Below is a small trained network, with its code and all its weights. Each question gives an input and a class and asks what happens when units are switched off, that is, made to give their printed mean instead of their output.

import numpy as np


def w(rows, s, z=0):
    codes = np.array(rows[::2]) - 128.0
    scale = np.full(codes.shape[1], s)
    scale[-1] = z or s
    return codes * scale


def f(y):
    return y / 2 * (1 + np.tanh(0.7978845608 * (y + 0.044715 * y**3)))


def log_softmax(a):
    a = a - a.max(-1, keepdims=True)
    return a - np.log(np.exp(a).sum(-1, keepdims=True))


def net(x, mask):
    res = np.array(x, float).reshape(1, 6) / 4 @ E
    y = f(res @ A[0][:, :-1].T + A[0][:, -1])
    res = res + np.where(mask, y, B[0][:, -1]) @ B[0][:, :-1]
    return log_softmax(res[-1] @ U[:, :-1].T + U[:, -1])


A, B = {}, {}
E = w([
[149,81,178,105,3,77],'x0',
[129,130,128,130,129,129],'x1',
[193,169,233,164,162,50],'x2',
[123,130,132,129,126,131],'x3',
[176,202,149,61,85,231],'x4',
[91,88,200,34,201,93],'x5',
],0.0075)
A[0] = w([
[104,165,94,117,188,174,254],'n0',
[57,84,81,93,117,186,130],'n1',
[129,190,89,158,235,131,159],'n2',
[97,85,108,170,164,94,87],'n3',
[145,120,147,103,69,80,205],'n4',
[92,181,124,128,201,150,88],'n5',
[144,87,178,201,164,82,168],'n6',
[107,92,181,93,160,141,75],'n7',
[97,196,196,68,111,199,137],'n8',
[149,163,146,80,111,174,138],'n9',
[158,175,88,212,81,141,95],'n10',
[210,150,189,153,151,111,97],'n11',
[116,44,119,203,193,81,96],'n12',
[118,131,137,188,185,199,88],'n13',
[193,125,147,35,140,180,80],'n14',
[150,169,196,184,131,97,83],'n15',
[82,96,101,141,145,56,141],'n16',
[116,99,148,5,166,105,110],'n17',
[168,38,149,106,46,105,132],'n18',
[147,92,78,127,144,63,126],'n19',
[128,177,89,137,199,130,101],'n20',
[107,63,117,181,148,101,110],'n21',
[140,168,189,177,134,93,113],'n22',
[114,82,144,2,195,94,107],'n23',
[115,111,151,125,61,104,82],'n24',
[77,59,17,88,48,136,179],'n25',
[118,150,123,163,207,169,100],'n26',
[150,194,115,63,110,132,133],'n27',
[67,113,113,164,126,168,234],'n28',
[184,182,166,180,139,87,144],'n29',
[126,90,157,117,53,111,86],'n30',
[136,146,177,130,86,94,61],'n31',
[76,59,68,65,137,155,206],'n32',
[49,72,90,161,125,60,125],'n33',
[176,146,86,248,65,182,130],'n34',
[97,71,138,177,149,107,81],'n35',
[93,69,125,156,158,90,114],'n36',
[173,180,129,76,132,166,85],'n37',
],0.0083,0.0075)
B[0] = w([
[186,101,197,146,119,84,249],'n0',
[100,169,194,185,126,143,200],'n1',
[137,37,176,182,83,142,203],'n2',
[131,159,94,163,75,194,147],'n3',
[166,77,163,145,146,124,214],'n4',
[86,55,106,159,42,142,155],'n5',
[152,155,156,107,144,141,196],'n6',
[16,152,58,194,88,97,136],'n7',
[181,174,78,177,85,129,201],'n8',
[173,173,95,131,87,116,174],'n9',
[33,114,43,130,153,2,165],'n10',
[69,175,180,151,138,157,171],'n11',
[160,170,97,125,58,153,178],'n12',
[98,91,133,172,76,125,144],'n13',
[123,176,63,165,72,118,165],'n14',
[59,146,152,156,138,160,160],'n15',
[196,162,82,168,83,149,174],'n16',
[73,136,53,201,156,16,183],'n17',
[130,45,163,196,78,150,200],'n18',
[156,161,111,131,108,175,151],'n19',
[100,62,137,178,68,155,154],'n20',
[170,210,61,86,70,151,157],'n21',
[95,169,178,131,134,178,165],'n22',
[102,129,66,183,116,39,194],'n23',
[86,88,109,164,94,177,144],'n24',
[106,179,225,167,228,152,255],'n25',
[95,44,128,225,57,175,158],'n26',
[173,147,93,207,75,129,164],'n27',
[174,138,199,107,157,104,218],'n28',
[100,155,188,124,149,138,188],'n29',
[90,55,110,224,26,175,157],'n30',
[88,128,129,188,113,146,138],'n31',
[135,156,184,146,159,114,241],'n32',
[183,209,114,145,66,163,188],'n33',
[91,125,83,147,176,10,204],'n34',
[120,182,90,141,61,167,140],'n35',
[163,165,84,128,70,132,158],'n36',
[136,157,54,158,17,180,153],'n37',
],0.0061,0.0081)
U = w([
[179,192,65,140,81,184,64],'0',
[38,127,61,145,139,52,87],'1',
[112,10,143,158,91,189,69],'2',
[187,124,149,129,150,124,253],'3',
[174,123,143,136,153,127,236],'4',
[75,187,180,143,160,184,49],'5',
[152,98,116,36,157,167,107],'6',
[66,75,17,48,177,230,10],'7',
],0.012,0.0068)

Each question gives the input, the list of numbers given to net, and the class t.
The units are the neurons (one row each of A and B). Each row of codes is followed by its name. A weight is (code - 128) times the scale printed after its matrix; where a second scale follows, it is the last column's (A, B and U).
mask holds one flag per neuron, in row order. A switched-off neuron (its flag False) gives its mean, the last column of its row in B, instead of its output. The means were averaged over made-up inputs and are rounded, as every weight is.
A unit's drop is (log p(t) with every unit on - log p(t) with that unit switched off) / (log p(t) with every unit on - log p(t) with every unit switched off).
The circuit of an input: a set's keep is (log p(t) with only the set's units on - log p(t) with every unit switched off) / (log p(t) with every unit on - log p(t) with every unit switched off). Starting from the 12 units with the biggest drops (on a tie, the unit counted first), units are removed one at a time, each time the one whose removal leaves the highest keep (on an exact tie, the one counted first), for as long as the keep stays at least 0.8.
circuit, biggest first: the units of the circuit, biggest drop first
unit that matters most: the unit with the biggest drop
k most important neurons: the k neurons with the biggest drops, biggest first
input [6,-5,5,-4,-2,-1], class 2: unit that matters most	n18
input [4,7,-4,-8,1,-5], class 4: 2 most important neurons	n25, n17
input [0,7,-6,-1,-6,-3], class 3: circuit, biggest first	n25, n28
input [-4,3,3,4,5,3], class 0: 2 most important neurons	n8, n25
input [-2,-4,3,2,1,-8], class 1: circuit, biggest first	n10, n34
input [-3,2,8,-2,6,-6], class 5: circuit, biggest first	n11, n29
input [-5,1,-8,-7,-5,5], class 5: circuit, biggest first	n25, n1
input [8,2,4,6,4,-7], class 2: circuit, biggest first	n18, n30
input [-2,2,-6,8,-6,-5], class 4: 3 most important neurons	n25, n28, n34
input [-3,-1,7,-4,-1,7], class 1: circuit, biggest first	n23, n17
input [-4,0,7,-4,8,7], class 0: 2 most important neurons	n8, n37
input [6,3,4,-1,5,2], class 2: circuit, biggest first	n18, n30, n25
input [-4,4,-8,7,-7,0], class 5: 3 most important neurons	n25, n1, n32
input [0,3,-5,3,0,-6], class 1: circuit, biggest first	n34
input [-8,0,5,4,5,-5], class 2: circuit, biggest first	n2, n26, n20
input [-5,-6,-6,7,3,-5], class 4: circuit, biggest first	n0, n28, n34
input [-6,1,-3,-1,0,0], class 2: 2 most important neurons	n2, n26
input [-8,8,6,3,-8,2], class 0: 2 most important neurons	n12, n21
input [-2,-4,-6,4,7,6], class 0: 2 most important neurons	n8, n14
input [-8,-8,7,0,-4,-3], class 2: unit that matters most	n2
